Below are the code and all the weights of a small trained network. Each question names an input and a target symbol and asks about switching units off, where a switched-off unit gives its printed mean instead of its output.

import numpy as np


def w(rows, s, z=0):
    codes = np.array(rows[::2]) - 128.0
    scale = np.full(codes.shape[1], s)
    scale[-1] = z or s
    return codes * scale


def f(y):
    return y / 2 * (1 + np.tanh(0.7978845608 * (y + 0.044715 * y**3)))


def softmax(a):
    e = np.exp(a - a.max(-1, keepdims=True))
    return e / e.sum(-1, keepdims=True)


def log_softmax(a):
    a = a - a.max(-1, keepdims=True)
    return a - np.log(np.exp(a).sum(-1, keepdims=True))


def net(x, mask):
    ids = ['ΣΦΨΩαδελξ'.index(c) for c in x.split()]
    T = len(ids)
    res = E[ids] + P[:T]
    r = res
    for j in range(2):
        rows = slice(4 * j, 4 * j + 4)
        q, k, v = (r @ M[0][rows].T for M in (Q, K, V))
        z = softmax(np.where(np.tri(T) > 0, q @ k.T / 4**0.5, -1e9)) @ v
        o = O[0][rows]
        res = res + np.where(mask[j], z, o[:, -1]) @ o[:, :-1]
    y = f(res @ A[0][:, :-1].T + A[0][:, -1])
    res = res + np.where(mask[2:18], y, B[0][:, -1]) @ B[0][:, :-1]
    return log_softmax(res[-1] @ U[:, :-1].T + U[:, -1])


Q, K, V, O, A, B = {}, {}, {}, {}, {}, {}
E = w([
[117,154,109],'Σ',
[112,146,170],'Φ',
[74,137,173],'Ψ',
[119,150,115],'Ω',
[48,83,2],'α',
[52,149,137],'δ',
[41,136,176],'ε',
[212,166,87],'λ',
[165,140,128],'ξ',
],0.016)
P = w([
[145,157,150],'0',
[127,250,176],'1',
[150,81,131],'2',
[110,200,98],'3',
[159,118,225],'4',
[120,104,56],'5',
[38,155,185],'6',
],0.015)
Q[0] = w([
[87,123,113],'H1',
[151,102,125],'H1',
[119,131,175],'H1',
[101,47,106],'H1',
[168,126,162],'H2',
[114,210,78],'H2',
[120,42,42],'H2',
[127,254,167],'H2',
],0.021)
K[0] = w([
[75,141,123],'H1',
[139,178,142],'H1',
[177,106,196],'H1',
[115,103,84],'H1',
[99,160,90],'H2',
[134,6,129],'H2',
[160,142,222],'H2',
[94,53,49],'H2',
],0.018)
V[0] = w([
[124,52,155],'H1',
[172,93,144],'H1',
[99,123,78],'H1',
[208,185,230],'H1',
[191,109,65],'H2',
[174,145,61],'H2',
[107,189,83],'H2',
[3,113,99],'H2',
],0.017)
O[0] = w([
[99,121,38,57],'H1',
[91,130,86,90],'H1',
[176,140,148,92],'H1',
[55,103,104,254],'H1',
[157,93,162,94],'H2',
[164,77,253,127],'H2',
[165,169,213,177],'H2',
[160,238,103,122],'H2',
],0.013,0.0089)
A[0] = w([
[50,123,79,53],'N1',
[105,150,99,181],'N2',
[149,82,192,2],'N3',
[104,193,194,165],'N4',
[196,117,116,162],'N5',
[99,38,148,55],'N6',
[122,7,81,104],'N7',
[131,198,53,124],'N8',
[57,143,182,181],'N9',
[90,151,99,118],'N10',
[131,39,62,107],'N11',
[66,106,150,198],'N12',
[151,79,132,92],'N13',
[45,90,87,137],'N14',
[94,146,117,170],'N15',
[67,19,13,173],'N16',
],0.012,0.009)
B[0] = w([
[69,163,93,171],'N1',
[140,134,165,165],'N2',
[128,230,100,168],'N3',
[124,88,74,230],'N4',
[41,151,149,152],'N5',
[228,255,17,198],'N6',
[145,151,178,187],'N7',
[145,133,197,192],'N8',
[116,92,106,249],'N9',
[168,164,141,160],'N10',
[150,141,144,159],'N11',
[186,71,163,221],'N12',
[106,207,123,147],'N13',
[121,69,39,204],'N14',
[153,128,178,170],'N15',
[98,88,140,212],'N16',
],0.0094,0.021)
U = w([
[158,77,183,116],'Σ',
[65,254,26,62],'Φ',
[55,126,103,169],'Ψ',
[162,86,205,179],'Ω',
[138,178,158,164],'α',
[71,209,33,88],'δ',
[216,110,45,154],'ε',
[134,155,132,126],'λ',
[169,206,36,2],'ξ',
],0.0074,0.0097)

Each question gives the input, a string of symbols that net reads in full, and the target symbol t.
The units are the heads (4 rows each of Q, K, V and O) and the neurons (one row each of A and B). Each row of codes is followed by its name. A weight is (code - 128) times the scale printed after its matrix; where a second scale follows, it is the last column's (O, A, B and U).
mask holds one flag per unit, heads first, then neurons. A switched-off unit (its flag False) gives its mean, the last column of its rows in O or B, instead of its output. The means were averaged over made-up inputs and are rounded, as every weight is.
A unit's drop is (log p(t) with every unit on - log p(t) with that unit switched off) / (log p(t) with every unit on - log p(t) with every unit switched off).
The circuit of an input: a set's keep is (log p(t) with only the set's units on - log p(t) with every unit switched off) / (log p(t) with every unit on - log p(t) with every unit switched off). Starting from the 12 units with the biggest drops (on a tie, the unit counted first), units are removed one at a time, each time the one whose removal leaves the highest keep (on an exact tie, the one counted first), for as long as the keep stays at least 0.8.
circuit, biggest first: the units of the circuit, biggest drop first
most important unit: the unit with the biggest drop
k most important neurons: the k neurons with the biggest drops, biggest first
heads that matter: for each layer, one digit per head in row order, 1 if its drop is at least 0.15 and else 0, layers parted by /
input ξ ξ α Σ Φ, target Ψ: heads that matter	10
input ξ Φ Φ ξ Σ Σ ε, target Ω: circuit, biggest first	H2
input Φ Φ ξ ε λ δ, target ξ: 3 most important neurons	N6; N3; N13
input Σ ξ ξ ξ Φ, target ε: 3 most important neurons	N6; N12; N14
input ε ξ Σ Φ, target Ω: heads that matter	00
input ε ε Σ Ω, target Ω: circuit, biggest first	N6; H1
input ξ Σ Φ Σ Φ ξ, target Ψ: circuit, biggest first	H2; N16
input ξ Σ λ, target Ω: 3 most important neurons	N6; N14; N1
input Σ ε Φ δ λ, target α: heads that matter	01
input Φ ξ ξ ξ Φ α, target α: heads that matter	10
input Φ Ψ Φ ε ε, target Φ: heads that matter	11
input δ ξ δ ξ, target α: circuit, biggest first	N8; H2; N6; N14
input ε Σ δ δ Ω, target α: circuit, biggest first	H2; N8
input Σ δ ξ ξ ξ ξ ε, target ε: heads that matter	01
input ξ ξ ξ Φ Ω, target Ψ: circuit, biggest first	H1
input Φ α α α ξ Φ, target α: circuit, biggest first	H1; N5
input Ψ Σ ξ δ, target ε: circuit, biggest first	H2; N6
input ξ ξ ε ξ, target Φ: 2 most important neurons	N1; N12
input Φ ξ ξ Φ λ Ω, target ξ: circuit, biggest first	N6; H2; N3; N13
input α λ ξ α α, target Φ: most important unit	N3
input ξ Φ ξ, target Ψ: 2 most important neurons	N6; N1
input Σ Σ Σ λ ξ, target ξ: circuit, biggest first	N6; H2; N3
input Φ ξ Φ ε, target Ψ: circuit, biggest first	N6; H2; N16
input δ ξ Ψ ξ ξ Σ Ψ, target Ω: 4 most important neurons	N6; N12; N14; N1
input ξ Φ Σ Σ, target Ω: circuit, biggest first	N6; H2
input ξ ξ Φ ε Ψ Σ Σ, target Ω: heads that matter	01
input Σ ε Φ ξ ε Φ, target Φ: heads that matter	01
